(in the rows, 128 means zero)
Here are made-up nodes, facts about them, and rows of numbers that follow some of those facts. Name the node behind each unnamed row.

How the nodes are related:
η: belongs to class; δ: refers to; ε: uses
griflek (η d)
trugran (η a) (δ duskas, grepefos) (ε madur)
fomur (η a)
drono (η e) (δ brostipa) (ε vepo, duskas, plazoplun)
trunim (η a) (δ duskas) (ε grodrar)
danam (η b)
troter (η d)
lazaruk (η d)
vosak (η e) (δ letin) (ε gobor, lozol)
grezon (η e) (δ guben, letin) (ε kiflom)
drulek (η d) (ε gratrin, mifanan)
traskol (η b) (δ plistogro, druplol)
bebral (η c) (ε lozol, gratrin)
temeser (η f) (δ nani, kekitrun)
stutek (η c) (δ vebose)
kleskik (η a) (ε lazaruk, mifanan, steflin)
driklak (η e) (δ letin, grepefos)
groton (η d) (ε riri, malam)
katen (η a) (δ staskel) (ε feme, gobor)
gratrin (η b) (δ pleval, brinur)
plazoplun (η f)
trise (η b) (δ nani, muske) (ε malam)
magrir (η e)
lagruk (η a) (δ feme)
broflim (η a)
pluvik (η a) (δ staskel, gratrin) (ε lutatram, malam)
gaklas (η b) (δ katen) (ε ruplel, vebose, droklo, lozol, grepefos)
vepo (η a) (δ letin)
tritor (η e) (ε sado)
podrom (η e) (δ brinur)
klobezol (η a) (ε ridra)
tebril (η c)
plison (η c) (δ zoplon)
klamoskil (η b) (δ grepefos)
brotra (η d)
gobor (η c) (δ griflek, seska)
bago (η d) (ε riri, staskel, banek)
banek (η b) (δ droskeskon)
stoda (η b)
nani (η d)
plabo (η a) (δ pligun)
pligun (η c)
gapeflam (η f)
klestom (η b) (ε riri, rudel, dugigi, brazuk, plison)
klavuplal (η d) (δ katen)
naflok (η b) (ε grigolil, drodruk)
droskeskon (η a) (δ debres)
kirel (η a) (ε guben)
steflin (η e) (δ grigolil, brinur)
seska (η c) (δ guben, letin)
broven (η a) (δ stutek)
droze (η a) (δ letin, mimudros) (ε troter)
mabrer (η f)
dreploklur (η b) (δ vosak) (ε troter)
lutatram (η a)
drorek (η c) (ε grodrar)
tado (η d) (δ mimudros) (ε sovar, klavuplal, madur, pligun, klubatra)
zoplon (η a) (δ drodruk, brazuk)
vebose (η c)
skobok (η b) (ε lutatram)
feme (η e)
litas (η a)
gabri (η a) (δ dibrar)
fudadon (η a)
druklon (η a) (ε dugigi)
radom (η c)
droklo (η a)
vivok (η a) (δ broven) (ε gapeflam, lagruk)
debres (η f) (ε rudel, driklak)
druplol (η a) (ε zurum, banek)
pliruk (η b) (ε riri, klavuplal, troter, grasuzal, plazoplun)
zufepu (η e) (ε dedru, gobor)
brazuk (η d) (δ letin)
klaskin (η b) (ε litas)
kiflom (η a) (δ duskas)
bugan (η f) (ε broflim, lazaruk, kiflom)
grufe (η b) (δ staskel, duskas)
stepan (η b)
kitos (η a)
brastek (η f)
sovar (η c)
grigolil (η c)
rudel (η d)
guben (η a) (δ droze)
pleval (η a) (δ vosak, brinur) (ε nani, skadrak)
nabrer (η a) (δ vosak)
danel (η c) (ε grufe)
lozol (η b) (δ guben)
malam (η d) (δ vebose, staskel, fetrala)
drolom (η d) (δ broven)
dibrar (η e) (δ letin, brinur) (ε niske, grufe, dusem, brinur)
brima (η b) (ε gruskim, skagir, driklak)
fluge (η d) (δ malam)
lavis (η c)
mifanan (η f)
vunovur (η b) (δ droze, pleval)
zurum (η c)
duskas (η a)
linunor (η d) (δ letin, sugren, stegil)
ruplel (η a) (δ magrir, dibrar)
simaples (η f) (δ gabri) (ε lozol, rudel, duskas)
plubrer (η a) (ε skadrak, mabrer)
madur (η b)
grekla (η d) (δ gabri)
fetrala (η a) (δ letin, gabri) (ε fudadon, dedru)
tedol (η b) (ε nani, madur, brinur)
klubatra (η b)
sugren (η f) (ε litas, lutatram)
stegil (η c)
dusem (η b)
tipo (η a) (ε dusem)
vedol (η f) (ε temeser, lazaruk, duskas, brinur)
dugigi (η f) (δ letin, debres, grepefos)
gruskim (η b)
grasuzal (η d) (δ malam)
staskel (η d) (δ brinur)
skadrak (η e) (δ drono, ziskos)
nitom (η d)
notik (η a) (δ magrir, grepefos)
bridos (η e) (ε letin, muske, sagir)
neplal (η c) (ε stutek, malam, zurum)
skagir (η c)
guskur (η a) (δ brinur) (ε stutek, kitos, mabrer)
drodruk (η a)
letin (η e)
katru (η a) (δ vosak, stegil) (ε ruplel)
kekitrun (η c) (ε lazaruk, dugigi, brinur)
drizo (η a) (δ guben, sugren, madur, nabrer) (ε radom, fluge)
flizam (η f)
ridra (η b) (δ druplol)
dedru (η c)
masagol (η a) (ε flizam, lavis, nitom)
sado (η d) (δ sugren)
ziskos (η b) (δ sugren, malam) (ε flizam, linunor, plabo)
grodrar (η b) (δ grepefos)
drori (η d) (δ griflek, letin, masagol) (ε stoda)
riri (η d)
grepefos (η c)
liklen (η c) (ε stutek)
plistogro (η b)
brinur (η a) (δ letin)
muske (η d) (δ gabri)
sagir (η a) (δ katen, griflek, drulek)
niske (η c)
mugi (η c) (δ zufepu, pluvik)
brostipa (η a) (ε stepan, lozol)
mimudros (η a) (ε vebose)

Named rows:
bridos: [ 99 137  97 110 122 136 150 126 112 147 136 133 127 152 128 139 136 134
 176 140 129 110 128 116 136 176 103 124 163 114 117  94 135]
zurum: [143 109 115 171 135 134  92 132 150 107 173 154 126  90 156 107 149 142
 103 171 147 145 131 146 111 124 169 104 114 165 128  77 111]
druplol: [ 96 148 116  86 118 121  89  89 114 115 125 162 126 148 102 159  76 114
 148  72 176  79 108 118 188  97 126 125  92  59  96 105 103]
danel: [155 133  85 164 148 111  88 119 140 113 149 137 114  95 136 109 163 169
 134 185 157 114 112 155 128 140 166 134 129 158 113  84 129]
grufe: [123 108 147 140 105 129 136 150 136 152 148  78 130 130 124 100 175 142
 105 141  79 173 108 141  74 135 117 128 187 175 133 115 140]
katen: [ 98 156 135  97  69  72  98 126 114 127  93  85 119 129  79 127  92 119
 135  74 120  80  92 111 156  69  99 144  96  92 103 165 115]
grekla: [ 97 113 127 108 142 124 182 152 123 136 110 144 118 151 171 148 155  87
 113 112  73 119 159 104  94 146 114 140 167 149 159 170 140]
kitos: [ 97 144 185 109 113 124  92  94 110 117 126 157 138 140 112 141  84 100
 107  58 152 116 120 127 152  94 131 115 103  83 120 127 110]
guskur: [ 97 133 117  64 120 115  95 102 112 158 104 111 106 136 103 151 121 103
 134  54  87 123 122 139 157  75 133 168  94  96 101 200 117]
brinur: [132 146 134 115 142 119 114 134 125 126  65 103 146 138  50 124  72  92
 119  54 107 103 124  65 150  44 153 126 101 104 149 187 105]
gratrin: [141 114 114 147 121 133 153 168 129 147 131  97 128 106 139 100 141 135
 115 156  92 156 139 107 100 143 117 124 128 174 151 158 134]
driklak: [149  96 134 106 135 158 161 139 102 173 124 109 149 135 116 140 143 129
 115 104  66 178 140 132  97 165  89 106 162 158 146 137 162]
riri: [100  97 126 119 114 137 175 142 133 116 137 157 127 166 184 169 130 100
 137 139 118 138 128 119 128 135  98 119 169 113 130  89 126]
groton: [ 84 102  80  90 109 127 162 132 150 137 156 164 103 163 175 185 132 113
 156 154 118 108 143 139 145 131  89 133 159 104  96  89 108]
malam: [ 69 108 131 115  82 138 194 175 175 151 136 117  93 156 163 141 125  82
 132 149  60 146 154 112 105  62  81 125 142 141 134 141  91]
plazoplun: [151 114 139 159 142 137 109 142 169  79 160 115 140 100 154  99 150 125
 100 169 175 146 135 148 117 144 165 104 132 117 113 117 123]
gapeflam: [156 127 137 159 140 130 114 135 176  83 158 111 140 100 146  94 142 126
  95 160 181 142 139 153 115 140 162 111 131 120 113 120 121]
nani: [ 87 122  92 138 152 116 179 169 129 104 112 168 125 154 155 151 132  80
 131 109 107  65 164  57 128 146 123 116 179 130 158 135 115]

Rows to name:
No name comes twice in this set of rows, the named rows included.
[ 82 122 166 133  90 118 189 140 135 129 125 127 120 174 174 120 138 112
 131 142 101 147 124 116 100 122  88 150 175 129 139 118 137] : drolom
[178 115  82 143 148 151 188 198 128 137  80 110 153 124  65 154  54 114
 159 146 108 110 140  33 139 111 103  79 100 149 178 143 113] : letin
[199 170 118 159 154 117 137 150 214 126 124  83 123  93  72  98 114 134
 179 245 193  87 167 148 138  95 139 119  80 117 119 168 122] : sugren
[197 117 132 159 141 127 109 132 130 136 141 125 131  66 148  89 147 168
  92 177 110 174 140 157  90 148 146 136  79 186 153 149 158] : gobor
[106 131 138 139 108 149 168 143 114 122 136 149 145 146 130 138 105 120
 145 128 147 123 142  88 129 165 106  90 154 125 145  80 121] : feme
[139 154 167  77 136 136 112  65  98 171  96 130 114 155 119 138 102 124
 162  95 132 162 121 167 167 102 124 186  62  93 113 204 151] : drizo
[165 143  47 104 102 125 196 157  90 142  95 104 132  98 118 141  73 167
 167 155 107 112 141  78 150 176  69 144  92 136 145 166 145] : vosak
[102 179 133  96  68  92 118  84  98 113 106 135 130 113 118 136  56 144
 144  85 174  80 105 117 179 106 101 150  71  78 106 141 116] : brostipa
[ 95 175 220 110 114 116  96 100 124 141 112 145 141 153  83 141  97  94
 126  69 163  91 144 146 137 103 124 105 110  86 127 134 130] : litas
[146 120 113 140 120 125 203 169 140 118  93 128 139 149 126 154  81 108
 129 155 105 109 134  72 126 107  87 120 146 123 161 124 127] : griflek
[ 91 140 209 101 100 121  95 100 111 153 115 108 124 149 119 120 120 103
 106  56 110 157 114 151 126  90 127 140 107 104 125 172 128] : sagir
[ 69 105  44  87 153 144 108 152 144 155 184 149  82 111 168 144 199 103
 143 131  92 109 181 148 119 177 146 118 140 161  94 157 105] : trise
[109 134 130 127 130 136 190 111 135 118 117 151 135 170 155 132 115 117
 130 133 116 129 129 100 124 130 114 147 206 125 150  93 134] : lazaruk
[210 112  55 134 155 113 111 143 172  90 133  81 141  71  95 128 123 166
 114 165 165 116 119 145 135 129 133 125 135 120 101 120 124] : debres
[174 133 118 142 115 146 179 133 109 133 126 128 133  79 164 108  98 169
 111 169 120 168 153 129 106 188  97 124  87 171 152 157 152] : lozol

Now the same nodes, written a new way:
Known rows:
niske: [114 150 143 117 133 107 129 182  99 131 121 135 134 120 116 130 124  37
 117 123 120 108 124 102 135 148 121 156 116 130 116 127]
klaskin: [132 137 128 118 123 126 116 117 135 119 131 147 108 126 113 141  97 178
 145 134 135 146 137 126 119 121 128 130 143 134 132 118]
duskas: [135 110 124 151 148 120 122  95  75 111 104 115 178 141 127 100 179 210
 143  86 113 160 126 165  69 106 174 113 136 124 119 129]
linunor: [129 130 108 122 115 141 118 111 161 164 165 133 113 114 160 144 123  70
 111 161 146 106 117 108 154 123  76 135 136 131 133 106]
staskel: [132 126 125 115 100 126  78 148 122 149  96 153 154 141 146 138 149 135
 111 148 120 117 116 143 117 122  61 127 129 144 115 115]
lagruk: [126 134 122 135 151 131 164  92 148 109 136 117 111 120 116 108 122 182
 161 101 145 146 138 135 115 102 168 124 145 113 139 132]
madur: [128 119 119 134 120 129  95 120 100 145 132 115 119 140 129 112 162 147
 122 140 153 135 121 117 113 121 146 132 135 137 142  90]
klamoskil: [136 130  98 134 126 143 109  84 123 141 138 112 127 110 149 143 120 173
 132 125 115 138 137 135 102 122 171 122 133 130 121 129]
klobezol: [131 119 133 136 154 127 158 101 140  98 129 135 120 126 116 111 120 185
 151 104 137 149 141 132 112 102 165 116 143 119 139 131]
droskeskon: [140 110 107 150 155 142 139  75 115 114 137 120 142 126 135 117 138 203
 143  96 130 140 140 147 106 104 183 118 134 118 135 134]
ruplel: [138 124 112 146 139 149 163  48 125 128 130  77 132 124 147 114 155 162
 149 100 131 138 131 162 124 110 164  95 130 112 139 153]
kiflom: [128 134 112 139 132 138 155  92 122 127 126  83 150 119 132 103 143 185
 153  77 121 143 135 144  76 108 180  92 145 113 125 142]
pliruk: [135 123 113 117 122 111 131 124 156 121 128 147 100 147 111 125 109 178
 135 137 113 142 138 122 113 135 143 132 151 142 130 129]
vebose: [116 123 174 129 117 122 135 191 125 123 102 129 170 134 131 136 158  66
 116 144 114 114 101 142 147 126  51 131 101 122 111 125]
brinur: [136 103 129 137 137 141 124 105  81 126  90 102 165 143 135  89 201 189
 129  96 148 139 129 155  94 101 190  96 120 124 136 115]
danel: [119 144 146 115 133 114 137 192 109 125 126 141 137 120 112 138 116  37
 114 131 109 108 129 101 133 153 109 152 117 136 117 127]
brastek: [111 132 141 129 141 119 140 144 114 110 134 143 141 124 124 125 113 113
 125 118 127 127 130 116 148 141 121 143 124 119 128 146]
bago: [130 148 118 109 116 104 106 144 125 132 124 170 107 137 113 151  99 117
 120 156 113 121 132 119 129 141  69 150 142 151 125 125]

Name these rows:
No name comes twice in this set of rows, the named rows included.
[143  81 116 150 147 151 153 100 149 111 139 149 153 136 138 108 137 189
 127 110 135 144 138 132 125  96 176 108 132 120 139 122] : masagol
[151  93 108 157 138 141 146  86 120 132 149 119 131 149 138 103 151 189
 129 107 142 132 139 136 131 119 163 114 141 125 146 129] : droze
[128 105 135 130 125 149 187 125 205 110 117 128 128 129 120 107 117 199
 153 103 130 137 134 137 119  96 135  81 153 110 134 133] : vivok
[112 135 130 131 136 103 143 138 111 118 129 132 142 141 125 106 132 125
 129 113 120 127 122 125 143 159 118 152 130 125 126 147] : plazoplun
[129 119 122 134 101 146 107 170 136 159 167  96 114 122 142 143 132  46
 100 149 118 105 119  95 165 174 135 132 102 127 122 132] : grezon
[127 131 122 112 127 124 121 143 126 125 115 125 104 128 107 123 113 148
 133 135 124 142 141 112  98 133 168 116 149 136 130 123] : tedol
[125 138 151 128 133 109 147 171 109 122 125 136 132 125 108 151 112  27
 115 143 101 120 121 117 144 155  83 150 110 135 117 146] : bebral
[130 112 126 116 126 136 153 126 133 131 110 104 138 137 139 126 135  80
 107 132 112 113 129 145 172 161 123 108 107 126 130 182] : simaples
[106 141 144 127 139 112 141 138  94 118 126 110 140 124 116 118 136  79
 130 115 123 131 122 113 139 146 129 138 121 124 126 142] : mifanan
[121 136 136 131 114 140 150 180 166 138 135 134 146 117 144 142 114  61
 115 134 111  98 115 116 151 141  74 134 116 118 113 137] : mugi
[115 148 126 114 128 117 119 119 125 128 114 112 108 122 116 120 127 145
 141 139 137 141 133 121  96 123 173 129 141 128 126 111] : dusem
[146 105 118 139 118 165 132 100 145 129 126 118 132 134 130 120 130 197
 135  90 138 123 144 150 121 106 146  78 136 124 142 142] : guskur
[128 124 137 119 113 125 113 149 102 140 111 148 141 126 124 148 133  72
 112 164 111 131 121 119 112 126  73 125 129 144 118 119] : drulek
[132 134 109 121 115 148 118 118 151 160 156 135 113 111 152 155 114  62
 107 156 124 109 128 111 145 128  86 124 138 136 128 124] : drori
[132 135 147  82 130 100 131 182 105 121  76 149 135 134 123 134 122  43
  98 146 113  97 137 128 153 156 157 143 101 143 122 157] : kekitrun

Now the same nodes, written a new way:
Named rows:
tipo: [129 161  98 147 127  85  65 119 127  86 152 101 118 105 155 133 130  92
 120 124 153 104 131 131 129 177 162 108 139  68  80 161 133 119 101 118]
masagol: [131 156  89 180 122  61  56 119 115 102 157  78 109 113 157 113 134  77
 126 126 141  99 118 146 124 175 159 103 117  90  76 184 137 105  95 113]
trunim: [103 158  94 135 137  77  72  97 126  76 155 112 112 107 163 108 117  86
 112 120 146 103 113 144 153 168 162 115 132  51  75 160 133 118  96 116]
danel: [120 155 104 147 129  82  90 105 128 104 164 103 114 104 169 140 135 102
 142 132 163  94 138 120 136 170 156  89 154  59  79 168 139  96 137 125]
bebral: [121 156 104 146 131  80  89 103 127 104 164 102 115 103 168 140 136 103
 141 132 163  95 142 122 135 170 156  89 153  57  80 170 139  92 138 124]
pluvik: [ 99 168  84 132 122  76  55 109 132  79 147 103 121 108 156 105 128  80
 117 111 142 106 117 121 137 154 167  91 148  55  76 150 136 134 106 122]
groton: [ 87 140  90 153 127  97  97  92 146 106 158  83 142  84 153 130 136  68
 172 143 168 120 130 130 121 186 220  92 131  92  67 201 126 115 103 107]
tritor: [120 160 131 159  84  62  98  99 111 121 192  91 104 103 154 109 151 105
 135 128 139 108 134 120 124 157 153  78 122 105  93 145 100  94  93 153]
notik: [121 143  85 148 129  82  76 105 128  78 150 109 127 112 148  96 134 114
 137 119 131 103  98 123 145 177 151 117 116  89  68 150 131 123 115 102]
sado: [ 86 150  89 146 115 104 105 113 147  84 155  96 152 113 169 108 147  72
 184 151 141 119 108 106 141 179 188 104 104  94  41 177 138 105 122 106]
duskas: [126 164  86 161 129  58  85 126 129  88 157  96 118 108 158 104 129  76
 130 127 143 117  92 123 136 182 150  94 113  91  84 163 132 115 102  97]
griflek: [103 160 103 166 122  94 104 114 133  94 167  89 126 100 172 126 137  37
 167 153 149 117 102 117 137 185 204  93 120  94  58 206 131 103 110 103]
nitom: [ 86 158  93 165 123 106  94 119 151  98 161  87 138 115 163 115 135  77
 181 161 150 105 136 117 128 177 181 108  95 105  33 201 142  98 113  94]
grekla: [ 93 157  86 150 127  98 115  90 138  76 163  90 125 110 182  90 146  34
 167 143 138 118  77 121 155 168 207  83 122  84  54 182 130  99 109  91]
grasuzal: [ 68 149  66 140 134  95 117  94 158  94 158  89 142  93 162  99 139  69
 175 142 165 132 111 120 136 176 207  84 120  96  59 182 128 112 102  87]
podrom: [ 63 175 107 132  90  66  71 116 116 126 192 120 103 101 136  96 134 142
 139 107 138 101 142  79 128 132 145  80 130 109  63 160 107 144 110 166]
plison: [108 165  82 139 137  79 107 116 134 100 168 108 113 111 173 125 137 108
 144 134 167 107 127 110 144 166 144  84 139  63  76 161 139  93 135 111]
brotra: [103 162 103 166 122  91 104 116 134  95 166  88 125 102 172 125 137  35
 170 155 151 117 105 117 136 184 205  91 119  94  58 205 131 104 109 102]

Name these rows:
No name comes twice in this set of rows, the named rows included.
[ 78 186 102 146  97  48  93 127 111 130 199 109  91 100 152  94 140 106
 136 113 144 116 124  87 129 139 146  63 122 112  79 161 106 127  95 152] : steflin
[128 142  59 133 143 102 106 116  93 108 175 114  92 110 188 138 170 139
 147 120 160 104 110 122 160 168 158 111 149  78  66 173 134  92 133 134] : seska
[ 26 179  73 133 114  85  70 133 144  96 156 113 140 105 156  97 129  58
 176 130 138 117 108  70 138 149 195  79 130  84  27 206 144 156 130 131] : staskel

Now the same nodes, written a new way:
Known rows:
ziskos: [ 96  75  61 131 157 122 107 106 175 114 111 121 160 108  96 165 129  98
  97 179 151 109 160 123 124 137 131 131 111  98]
sugren: [123  44  49 228 163  91 128 166 140 127  34 102  72 189 102 171 143 233
 101 145 143 142 154  87  84 159 167 129 172  82]
muske: [129 136 100 123  85 174 122  88 132 134 109 159 154 131  82 111 108 132
 166 156 116 124 104 166  95 150  94 123  93 144]
riri: [128 145 140  75 161 174 129 142 136 171 125 130 159 141 115 111 102  96
 134 123 107 131 117 148 131 136 106 110 111 117]
bago: [113 134 112  73 164 152 120 131 134 172 131 143 143 102 145 139  99 109
  99 148 108 113 101 108 123 139  98 137 112  89]
groton: [127 129 109  64 191 148 116 152 146 173 149 116 164 101 133 122 102 128
  94 149  99 106  83  94 130 153 112 135 105  77]
brima: [ 98  94 115 104 179 156 127 121 153 152 112 156 152 120 146 147 136 109
  95 166 120  80 110 125 136 118 106 112 118  87]
nabrer: [140 127 102 144  53 109 140 136 115 138 162  71 113 108 142 126 127 133
 154 103 120 182 166 132 137 134 171 125 133 151]
neplal: [128 125 154 125 234 145 104 168 163 128 120 133 138 127 104 126 128 147
  47 112 109  94  72  88 100 179 126 138 109  71]
tebril: [129 138 187 141 194 163 112 153 134 118  70 151 114 171 105 123 130 121
 100  92 130 125 129 147 114 148 113 108 120 120]
debres: [104  98 133 197 156 124 153 115 142 127  88 174 107 167  98 147  99 220
  77 105  98  63 121  89  79 151 119 156 186 116]
droskeskon: [138 151 141 121  69 113 159 129  91 138 175 114 119 128 151 100 119 154
 180 105 106 139 121 131 144 110 133 133 143 171]
kekitrun: [130 147 101 186 147 184 111  96 142 103  89 230  96 122  99 146 118 157
  35 138 152  85  48 124  90 151  79 125 113 108]
liklen: [127 135 155 135 216 151 104 147 151 126  99 156 125 127 114 139 118 139
  48 112 114  95  89  99 103 162 109 136 118  86]
tritor: [198 167 131 103 103  83 133 132 114 118 173 122  73  82 207 125 178 100
 115 154 142 125  95 104 129  94 134 135  85 109]
grasuzal: [120 133 103 108 125 130  90 107 136 119 116 118 164 132  72 131 104  92
 156 147 148 162 159 146 127 139 125 135 113 145]
mugi: [103 144 175 151 193 106 100 141 135  69  81 134 135 158  59 132 121 125
 119 104 156 128 165 135 130 147 124 131 123 143]
vebose: [170 130 134 188 147 129  85 114 152 115  58 146 128 186  27 141 109 131
 110 134 175 142 146 139  67 155 134 132 152 122]

Name these rows:
No name comes twice in this set of rows, the named rows included.
[147 127  88 114 151 121  91 144 163 131 143  75 201 135  33 111 108 122
 152 161 133 151 130 129 118 172 149 132 117 124] : malam
[ 88 133 123 136 109 129 143 122 140 154 114 118 139 120  76 120  99 127
 147 141 103 126 152 160 142 152 120 102 101 143] : brazuk
[ 90 104  79 111  73  90 122 142 113  97 182  80 119  56 199 150 134 127
 120 116 124 174 157  97 147 140 160 155  98 131] : drizo
[ 63  94 126 133 152 122 143 131 174 116 116 107 166 123  78 134 133 106
 135 137 112 100 185 162 161 146 128  97  89 134] : vunovur
[130 164 146 110  91  88 135 123  81  98 183 121 150 126 145 103 120 145
 189 110 143 151 125 116 168  79 134 156 175 183] : kiflom
[181 135 108  98 101 140 139 138 105 179 177 123 111 104 202 125 114 142
 113 121 114 142  78  94 115 109 140 150 168 104] : druplol
[130 112 149 112 176 180 146 132 150 174  97 142 155 167 116 120 139  96
 124 139 120 100 127 166 145 117 117  81 130 104] : plistogro
[ 59  60 171 154 112 133 128  98 177 144 104 108 172 109  89 139 149  91
 134 151  93 104 183 165 123 162 146 107 104 115] : lozol
[ 58 115 163 180 170 133 147 143 143  53 118 153 139 157  86 119 119 182
  99  48 111  91 150 134 139 146 118 131 146 165] : dugigi
[124 138 114 136  54  94 151 123 107 112 180  86 121 100 136 112 124 147
 169  94 115 160 157 130 143 130 151 138 119 175] : vepo
[118  98 143 161 149 213 120 129 132  48  93 176 143 177 126 117 149 159
 109  53 129 112 101 145  73 153 104 139 130 146] : temeser
[ 85 117 112 122 117 135 113 129 147 140 110 102 147 114  89 136 114  89
 133 141 130 165 165 156 143 156 141 105  88 129] : sado
[104 133 113 122 104 161 118  95 127 114 119 145 158 120  84 116 116 124
 168 147 121 133 121 160 112 152 102 126  82 154] : grekla
[ 96 134 178 158 176 138 129 146 145 102  78 143 114 146  83 125 125 138
 100  90 115 116 151 147 121 172 118 106  86 130] : plison
[ 89  97 137 143 143 109 126  99 169 119 114 117 179 140  57 131 130 108
 150 157 125  99 175 157 144 132 133 112 129 138] : gratrin

